Below is a small trained network, with its code and all its weights. Each question gives an input and a class and asks what happens when units are switched off, that is, made to give their printed mean instead of their output.

import numpy as np


def w(rows, s, z=0):
    codes = np.array(rows[::2]) - 128.0
    scale = np.full(codes.shape[1], s)
    scale[-1] = z or s
    return codes * scale


def f(y):
    return y / 2 * (1 + np.tanh(0.7978845608 * (y + 0.044715 * y**3)))


def log_softmax(a):
    a = a - a.max(-1, keepdims=True)
    return a - np.log(np.exp(a).sum(-1, keepdims=True))


def net(x, mask):
    res = np.array(x, float).reshape(1, 7) / 4 @ E
    y = f(res @ A[0][:, :-1].T + A[0][:, -1])
    res = res + np.where(mask, y, B[0][:, -1]) @ B[0][:, :-1]
    return log_softmax(res[-1] @ U[:, :-1].T + U[:, -1])


A, B = {}, {}
E = w([
[219,213,42,147,126,102,126,123,144,85,173],'x0',
[120,177,104,2,159,92,169,206,133,137,141],'x1',
[175,173,176,92,206,127,54,94,83,119,101],'x2',
[135,84,32,83,239,73,31,69,225,209,107],'x3',
[144,124,180,184,147,138,126,173,92,196,238],'x4',
[114,92,80,128,209,145,193,103,70,107,152],'x5',
[174,22,166,92,78,137,72,122,138,57,190],'x6',
],0.0074)
A[0] = w([
[119,122,113,121,146,115,113,103,151,149,135,21],'N0',
[144,144,157,135,153,139,110,149,120,172,186,22],'N1',
[106,72,90,140,190,144,174,81,69,88,149,87],'N2',
[166,149,97,157,152,142,138,135,152,94,146,58],'N3',
[143,186,192,122,81,123,57,147,164,172,91,136],'N4',
[127,137,120,72,136,142,142,171,130,137,131,57],'N5',
[112,192,121,157,154,122,160,106,112,172,77,100],'N6',
[157,74,148,82,115,130,99,115,128,82,153,45],'N7',
[128,100,131,127,153,117,123,136,185,166,129,91],'N8',
[115,122,97,143,192,148,170,88,73,125,137,109],'N9',
[111,67,81,127,106,131,172,136,139,119,157,118],'N10',
[130,170,192,132,109,148,158,169,86,77,136,71],'N11',
[121,118,112,67,159,132,162,128,109,114,164,79],'N12',
[122,187,141,163,128,133,130,138,128,156,78,96],'N13',
[60,53,211,105,139,129,120,145,108,183,76,34],'N14',
[140,123,116,166,127,132,112,99,104,139,114,31],'N15',
[143,147,126,24,140,114,139,209,130,161,165,27],'N16',
[152,119,137,190,136,154,130,90,146,114,113,49],'N17',
[126,105,102,107,169,141,89,115,129,154,158,81],'N18',
[184,186,218,82,184,130,52,77,72,108,98,1],'N19',
[144,119,106,110,138,133,86,148,154,171,125,49],'N20',
[157,89,153,100,127,134,105,119,129,84,157,208],'N21',
[123,137,114,93,116,137,133,99,134,63,51,78],'N22',
[125,122,137,103,138,110,98,98,133,174,128,104],'N23',
[141,89,128,249,136,139,102,65,112,134,113,74],'N24',
[179,181,100,163,101,112,100,112,146,109,153,104],'N25',
[136,123,150,171,138,113,136,151,130,192,221,137],'N26',
[180,174,68,143,124,105,118,138,117,93,175,80],'N27',
[114,117,92,129,94,105,162,91,166,80,86,144],'N28',
[101,123,94,152,55,115,120,176,181,164,127,209],'N29',
[137,109,69,126,122,107,118,120,149,163,154,119],'N30',
[163,107,133,99,118,115,115,108,133,94,161,76],'N31',
],0.013,0.0044)
B[0] = w([
[122,103,117,138,98,124,144,101,76,119,153,156],'N0',
[137,82,91,88,107,121,69,139,79,167,95,168],'N1',
[240,162,183,111,150,110,148,150,158,143,145,219],'N2',
[117,101,144,86,140,158,138,106,161,140,133,167],'N3',
[247,153,176,111,166,67,138,155,160,145,190,219],'N4',
[79,153,145,133,82,122,88,122,144,116,141,169],'N5',
[62,72,65,203,129,125,99,192,161,139,181,215],'N6',
[74,110,67,200,149,118,102,171,132,170,190,187],'N7',
[141,92,129,151,101,120,153,109,88,85,108,175],'N8',
[204,128,134,144,154,99,126,158,165,126,171,212],'N9',
[119,174,111,165,148,156,156,165,149,107,76,184],'N10',
[154,54,115,179,101,81,168,41,40,89,118,254],'N11',
[143,182,168,110,103,102,125,136,158,132,135,183],'N12',
[121,90,67,160,160,119,111,143,147,111,180,183],'N13',
[92,74,123,40,153,214,166,52,194,183,170,229],'N14',
[90,108,133,127,95,99,104,123,126,126,137,141],'N15',
[49,224,163,111,76,79,76,89,173,105,129,234],'N16',
[84,157,126,108,98,105,103,91,135,96,127,163],'N17',
[144,95,128,157,106,106,158,98,76,113,123,189],'N18',
[115,226,125,149,125,212,194,197,142,74,7,244],'N19',
[140,84,140,154,121,104,144,96,67,108,135,176],'N20',
[129,104,71,179,167,90,112,171,170,127,172,207],'N21',
[151,86,135,76,110,117,33,109,43,184,104,205],'N22',
[150,109,141,158,113,127,156,109,94,112,144,177],'N23',
[48,232,166,88,58,62,109,118,149,106,128,228],'N24',
[109,90,144,78,146,159,165,91,167,173,165,208],'N25',
[141,130,100,87,157,173,36,166,68,140,34,223],'N26',
[90,61,169,71,144,199,168,72,175,178,137,224],'N27',
[131,147,138,103,138,159,81,155,73,132,79,204],'N28',
[173,198,138,150,165,145,173,175,148,98,91,221],'N29',
[134,95,129,159,107,147,161,110,78,94,130,191],'N30',
[92,101,89,153,142,125,133,150,138,166,165,168],'N31',
],0.017,0.0094)
U = w([
[24,203,181,101,72,27,101,57,148,114,171,51],'0',
[83,63,150,57,179,214,221,31,165,217,172,94],'1',
[160,94,100,73,169,133,2,141,13,219,56,132],'2',
[147,65,131,204,114,71,237,29,26,83,154,62],'3',
[70,96,24,225,188,95,128,186,153,176,218,58],'4',
[122,185,122,167,168,190,240,172,129,101,48,254],'5',
[254,151,197,118,184,50,155,135,149,171,202,234],'6',
],0.0074,0.0039)

Each question gives the input, the list of numbers given to net, and the class t.
The units are the neurons (one row each of A and B). Each row of codes is followed by its name. A weight is (code - 128) times the scale printed after its matrix; where a second scale follows, it is the last column's (A, B and U).
mask holds one flag per neuron, in row order. A switched-off neuron (its flag False) gives its mean, the last column of its row in B, instead of its output. The means were averaged over made-up inputs and are rounded, as every weight is.
A unit's drop is (log p(t) with every unit on - log p(t) with that unit switched off) / (log p(t) with every unit on - log p(t) with every unit switched off).
The circuit of an input: a set's keep is (log p(t) with only the set's units on - log p(t) with every unit switched off) / (log p(t) with every unit on - log p(t) with every unit switched off). Starting from the 12 units with the biggest drops (on a tie, the unit counted first), units are removed one at a time, each time the one whose removal leaves the highest keep (on an exact tie, the one counted first), for as long as the keep stays at least 0.8.
circuit, biggest first: the units of the circuit, biggest drop first
most important unit: the unit with the biggest drop
top k neurons: the k neurons with the biggest drops, biggest first
drop when u is switched off: that unit's drop, to one decimal
input [-7,-2,-2,-5,8,-6,-7], class 2: top 3 neurons : (N26 N1 N27)
input [6,-8,3,-8,3,-7,-3], class 0: circuit, biggest first : (N24)
input [1,7,-6,8,4,8,3], class 3: top 4 neurons : (N30 N18 N8 N24)
input [-4,0,-1,-3,-5,-1,-1], class 2: top 2 neurons : (N22 N27)
input [7,-2,7,6,3,-5,-1], class 1: top 3 neurons : (N25 N27 N29)
input [-2,6,7,-4,6,-6,5], class 5: top 3 neurons : (N19 N22 N24)
input [4,5,-6,6,-7,6,-8], class 4: top 3 neurons : (N6 N26 N9)
input [-8,-1,7,-4,4,3,-8], class 1: top 3 neurons : (N14 N21 N7)
input [-5,2,-8,4,-2,-1,5], class 5: top 2 neurons : (N29 N10)
input [8,-8,3,-3,7,-2,-1], class 0: top 4 neurons : (N24 N14 N17 N15)
input [-8,-4,0,-8,-8,-6,-5], class 1: top 2 neurons : (N14 N26)
input [0,8,-3,-8,-1,-2,4], class 0: top 2 neurons : (N16 N5)
input [7,-1,7,3,-5,-4,-8], class 4: top 2 neurons : (N6 N13)
input [2,-6,-3,-6,2,7,6], class 6: circuit, biggest first : (N2)
input [7,8,-3,7,4,1,3], class 0: top 2 neurons : (N16 N14)
input [3,-1,-1,-6,-6,6,5], class 2: top 3 neurons : (N22 N28 N4)
input [7,6,4,7,-6,-2,-1], class 1: top 4 neurons : (N27 N24 N25 N11)
input [-6,2,8,1,7,-4,-7], class 5: drop when N7 is switched off : 0.1
input [-4,-5,-4,0,-5,-7,-5], class 6: drop when N19 is switched off : 0.3
input [2,0,-2,-2,-8,7,-7], class 2: drop when N28 is switched off : 0.5
input [7,-2,-7,-7,-4,0,-7], class 1: most important unit : N27
input [-4,-2,6,-3,-6,6,7], class 4: drop when N21 is switched off : 0.9
